Below are the code and all the weights of a small trained network. Each question names an input and a class and asks about switching units off, where a switched-off unit gives its printed mean instead of its output.

import numpy as np


def w(rows, s, z=0):
    codes = np.array(rows[::2]) - 128.0
    scale = np.full(codes.shape[1], s)
    scale[-1] = z or s
    return codes * scale


def f(y):
    return np.maximum(y, 0)


def log_softmax(a):
    a = a - a.max(-1, keepdims=True)
    return a - np.log(np.exp(a).sum(-1, keepdims=True))


def net(x, mask):
    res = np.array(x, float).reshape(1, 6) / 4 @ E
    y = f(res @ A[0][:, :-1].T + A[0][:, -1])
    res = res + np.where(mask, y, B[0][:, -1]) @ B[0][:, :-1]
    return log_softmax(res[-1] @ U[:, :-1].T + U[:, -1])


A, B = {}, {}
E = w([
[189,131,77,145,48,134,58,116],'x0',
[253,92,165,134,193,138,88,102],'x1',
[135,126,128,132,141,61,122,223],'x2',
[128,129,128,128,129,129,128,128],'x3',
[105,18,130,226,118,115,123,89],'x4',
[204,83,72,102,100,183,210,154],'x5',
],0.012)
A[0] = w([
[175,81,88,103,177,163,172,139,53],'n0',
[187,141,101,148,91,156,90,130,172],'n1',
[70,131,112,126,80,129,198,135,65],'n2',
[159,88,158,96,154,136,115,120,165],'n3',
[100,150,147,144,166,109,196,116,140],'n4',
[94,104,171,154,152,115,140,101,93],'n5',
[124,109,108,202,120,127,150,132,144],'n6',
[166,141,152,129,168,165,107,104,105],'n7',
[148,225,99,91,140,138,100,133,98],'n8',
[108,155,173,178,148,142,181,164,133],'n9',
[105,127,176,102,209,130,187,141,53],'n10',
[143,153,93,161,95,84,67,111,122],'n11',
[151,43,34,115,117,157,152,183,93],'n12',
[107,138,125,111,135,220,129,34,183],'n13',
[155,131,153,85,105,93,123,164,133],'n14',
[101,82,130,166,131,111,141,98,78],'n15',
[164,103,88,112,85,139,226,129,82],'n16',
[119,176,128,122,128,152,145,115,104],'n17',
[47,155,81,144,79,160,123,156,119],'n18',
[158,127,73,120,33,110,54,144,78],'n19',
[160,92,142,131,168,119,108,195,138],'n20',
[179,100,143,217,132,126,134,173,33],'n21',
[166,103,141,104,179,82,126,106,62],'n22',
[141,168,137,114,106,160,122,137,253],'n23',
[159,208,157,52,157,155,148,134,117],'n24',
[82,143,170,94,144,68,13,34,179],'n25',
[70,146,166,159,169,106,84,134,86],'n26',
[148,89,137,144,126,104,137,97,139],'n27',
[143,149,108,137,172,60,116,232,111],'n28',
[85,141,72,123,72,109,162,133,84],'n29',
[117,173,118,113,167,86,83,107,97],'n30',
[186,100,156,149,152,132,98,139,24],'n31',
[109,96,165,104,194,108,195,123,68],'n32',
[146,94,147,156,111,50,121,254,151],'n33',
[142,118,104,88,134,169,150,145,129],'n34',
[171,141,143,107,157,130,123,91,120],'n35',
[94,55,115,150,149,84,118,100,85],'n36',
],0.013,0.0035)
B[0] = w([
[131,140,142,22,156,120,109,160,206],'n0',
[118,136,126,118,148,73,161,76,195],'n1',
[126,118,119,118,87,42,92,208,209],'n2',
[119,118,126,108,55,86,117,173,186],'n3',
[174,137,94,168,150,90,174,83,194],'n4',
[113,145,113,139,137,149,97,110,185],'n5',
[103,155,68,182,109,224,45,124,185],'n6',
[150,95,139,169,57,39,100,200,185],'n7',
[80,168,71,182,123,176,76,89,220],'n8',
[158,159,97,146,137,138,158,102,182],'n9',
[166,128,56,168,178,93,153,107,219],'n10',
[201,188,114,122,198,154,169,88,191],'n11',
[93,168,129,65,201,200,132,159,226],'n12',
[25,52,254,111,78,109,237,45,222],'n13',
[97,91,101,161,79,126,121,117,173],'n14',
[107,132,89,139,106,164,35,109,185],'n15',
[165,180,166,23,178,162,90,148,225],'n16',
[99,117,148,189,114,141,110,137,168],'n17',
[142,98,112,118,77,33,81,140,220],'n18',
[215,151,57,176,212,78,237,61,218],'n19',
[101,72,127,114,66,107,189,156,191],'n20',
[134,125,105,138,80,147,103,125,189],'n21',
[161,106,114,98,88,71,127,150,182],'n22',
[89,129,133,159,106,152,105,91,190],'n23',
[145,115,73,207,88,210,70,120,242],'n24',
[150,100,199,12,175,154,110,129,254],'n25',
[173,148,153,58,170,167,106,178,206],'n26',
[68,114,71,166,87,166,118,130,173],'n27',
[105,87,182,141,108,193,173,113,221],'n28',
[153,125,148,111,86,46,93,174,204],'n29',
[135,140,126,103,171,151,86,186,186],'n30',
[151,126,110,132,104,53,48,136,186],'n31',
[191,179,23,136,162,66,173,29,212],'n32',
[55,79,212,120,77,160,231,72,237],'n33',
[105,173,149,88,148,192,109,150,186],'n34',
[126,92,142,154,45,50,84,164,181],'n35',
[124,129,40,117,125,186,109,158,199],'n36',
],0.007,0.014)
U = w([
[204,145,74,152,206,49,163,40,119],'0',
[149,99,141,129,64,8,65,202,84],'1',
[149,134,173,55,208,164,84,170,84],'2',
[113,113,86,209,102,208,44,128,93],'3',
[89,78,216,152,86,130,187,85,254],'4',
],0.012,0.0054)

Each question gives the input, the list of numbers given to net, and the class t.
The units are the neurons (one row each of A and B). Each row of codes is followed by its name. A weight is (code - 128) times the scale printed after its matrix; where a second scale follows, it is the last column's (A, B and U).
mask holds one flag per neuron, in row order. A switched-off neuron (its flag False) gives its mean, the last column of its row in B, instead of its output. The means were averaged over made-up inputs and are rounded, as every weight is.
A unit's drop is (log p(t) with every unit on - log p(t) with that unit switched off) / (log p(t) with every unit on - log p(t) with every unit switched off).
The circuit of an input: a set's keep is (log p(t) with only the set's units on - log p(t) with every unit switched off) / (log p(t) with every unit on - log p(t) with every unit switched off). Starting from the 12 units with the biggest drops (on a tie, the unit counted first), units are removed one at a time, each time the one whose removal leaves the highest keep (on an exact tie, the one counted first), for as long as the keep stays at least 0.8.
circuit, biggest first: the units of the circuit, biggest drop first
most important unit: the unit with the biggest drop
k most important neurons: the k neurons with the biggest drops, biggest first
drop when u is switched off: that unit's drop, to one decimal
input [-1,-7,6,5,0,8], class 2: 2 most important neurons : (n12; n16)
input [-3,8,-6,1,6,8], class 1: most important unit : n7
input [-6,7,-7,3,-7,6], class 1: circuit, biggest first : (n7; n35)
input [7,4,-7,-2,5,2], class 0: 4 most important neurons : (n19; n33; n1; n11)
input [-7,4,8,5,2,-4], class 4: 2 most important neurons : (n33; n28)
input [1,2,8,3,8,-5], class 3: 4 most important neurons : (n36; n13; n6; n15)
input [3,-3,-1,-5,-5,1], class 3: 2 most important neurons : (n8; n32)
input [4,4,5,4,1,-5], class 2: 3 most important neurons : (n13; n25; n11)
input [4,1,5,7,1,-2], class 4: 2 most important neurons : (n33; n32)
input [-6,3,-8,-7,-4,-6], class 4: 3 most important neurons : (n13; n19; n16)
input [-4,-7,-6,5,2,0], class 1: 2 most important neurons : (n2; n18)
input [-8,4,1,1,-4,-8], class 0: 2 most important neurons : (n32; n10)
input [5,-5,4,5,1,-2], class 0: 2 most important neurons : (n19; n11)
input [7,4,-4,-8,7,-1], class 0: 3 most important neurons : (n19; n1; n11)
input [-6,-1,5,3,-8,-5], class 3: circuit, biggest first : (n24)
input [-4,5,-6,-7,8,-7], class 3: drop when n5 is switched off : 0.4
input [-6,-5,-4,5,-3,7], class 2: drop when n32 is switched off : -0.2
input [8,-6,6,6,1,-5], class 0: drop when n11 is switched off : 0.2
